Here is a tiny trained network, its code and every weight. The questions are about switching its units off for an input and a class, where a switched-off unit gives its printed mean instead of its output.

import numpy as np


def w(rows, s, z=0):
    codes = np.array(rows[::2]) - 128.0
    scale = np.full(codes.shape[1], s)
    scale[-1] = z or s
    return codes * scale


def norm(h):
    return h / np.sqrt((h * h).mean(-1, keepdims=True) + 1e-5)


def f(y):
    return y / 2 * (1 + np.tanh(0.7978845608 * (y + 0.044715 * y**3)))


def log_softmax(a):
    a = a - a.max(-1, keepdims=True)
    return a - np.log(np.exp(a).sum(-1, keepdims=True))


def net(x, mask):
    res = np.array(x, float).reshape(1, 3) / 4 @ E
    u = 0
    for l in range(2):
        y = f(norm(res) @ A[l][:, :-1].T + A[l][:, -1])
        res = res + np.where(mask[u : u + 5], y, B[l][:, -1]) @ B[l][:, :-1]
        u += 5
    return log_softmax(norm(res)[-1] @ U[:, :-1].T + U[:, -1])


A, B = {}, {}
E = w([
[68,211,132,146,90,165,133,193],'x0',
[215,73,166,135,33,135,215,62],'x1',
[178,143,149,156,140,3,110,86],'x2',
],0.0076)
A[0] = w([
[142,92,136,174,108,70,159,141,92],'L0N1',
[208,53,148,97,36,144,139,54,55],'L0N2',
[212,14,187,116,98,86,234,125,186],'L0N3',
[174,145,178,170,144,78,73,90,5],'L0N4',
[126,253,148,116,105,84,169,163,70],'L0N5',
],0.0067,0.0016)
B[0] = w([
[167,242,148,122,201,181,172,208,152],'L0N1',
[154,71,55,187,140,192,3,111,228],'L0N2',
[86,178,71,178,197,191,22,172,254],'L0N3',
[28,97,184,144,154,66,168,116,168],'L0N4',
[121,139,95,183,68,209,59,155,162],'L0N5',
],0.006,0.0073)
A[1] = w([
[174,2,44,99,157,192,93,72,233],'L1N1',
[84,84,168,195,183,131,97,140,38],'L1N2',
[129,128,76,126,192,19,115,151,42],'L1N3',
[114,195,97,54,145,134,90,189,133],'L1N4',
[144,150,157,97,159,99,126,104,4],'L1N5',
],0.0073,0.0024)
B[1] = w([
[68,233,24,204,169,173,33,192,254],'L1N1',
[148,227,146,98,123,70,207,181,174],'L1N2',
[147,186,177,75,19,163,255,149,181],'L1N3',
[185,86,129,171,164,123,102,77,180],'L1N4',
[121,177,189,124,124,140,197,139,120],'L1N5',
],0.0092,0.0079)
U = w([
[145,80,111,116,140,81,166,63,10],'0',
[152,202,199,62,124,42,245,148,167],'1',
[185,52,147,109,164,90,164,68,3],'2',
[176,76,190,58,158,106,114,23,3],'3',
[188,28,127,19,134,76,124,73,9],'4',
[127,69,153,123,48,196,203,149,106],'5',
[105,183,38,205,154,168,13,177,200],'6',
[165,9,136,80,138,58,145,81,15],'7',
],0.011,0.006)

Each question gives the input, the list of numbers given to net, and the class t.
The units are the neurons (one row each of A and B). Each row of codes is followed by its name. A weight is (code - 128) times the scale printed after its matrix; where a second scale follows, it is the last column's (A, B and U).
mask holds one flag per neuron, layer by layer. A switched-off neuron (its flag False) gives its mean, the last column of its row in B, instead of its output. The means were averaged over made-up inputs and are rounded, as every weight is.
A unit's drop is (log p(t) with every unit on - log p(t) with that unit switched off) / (log p(t) with every unit on - log p(t) with every unit switched off).
The circuit of an input: a set's keep is (log p(t) with only the set's units on - log p(t) with every unit switched off) / (log p(t) with every unit on - log p(t) with every unit switched off). Starting from all 10 units, units are removed one at a time, each time the one whose removal leaves the highest keep (on an exact tie, the one counted first), for as long as the keep stays at least 0.8.
units of the circuit, in order: the units of the circuit, biggest drop first
unit that matters most: the unit with the biggest drop
k most important neurons: the k neurons with the biggest drops, biggest first
drop of u: that unit's drop, to one decimal
input [7,4,-8], class 5: unit that matters most => L1N1
input [3,1,-1], class 5: 3 most important neurons => (L0N2 L1N1 L0N3)
input [5,4,-4], class 5: 3 most important neurons => (L1N1 L0N2 L0N3)
input [-8,-5,1], class 1: units of the circuit, in order => (L0N2 L1N3 L0N3)
input [-5,1,8], class 1: units of the circuit, in order => (L0N4 L1N3)
input [7,4,-6], class 5: units of the circuit, in order => (L1N1 L0N3)
input [-7,-7,0], class 1: units of the circuit, in order => (L0N2 L1N3 L0N3)
input [5,2,-6], class 5: 2 most important neurons => (L1N1 L0N2)
input [-6,-3,1], class 1: 2 most important neurons => (L0N2 L1N3)
input [-1,-1,0], class 1: drop of L0N2 => 0.8
input [8,6,-7], class 5: drop of L0N3 => 0.2
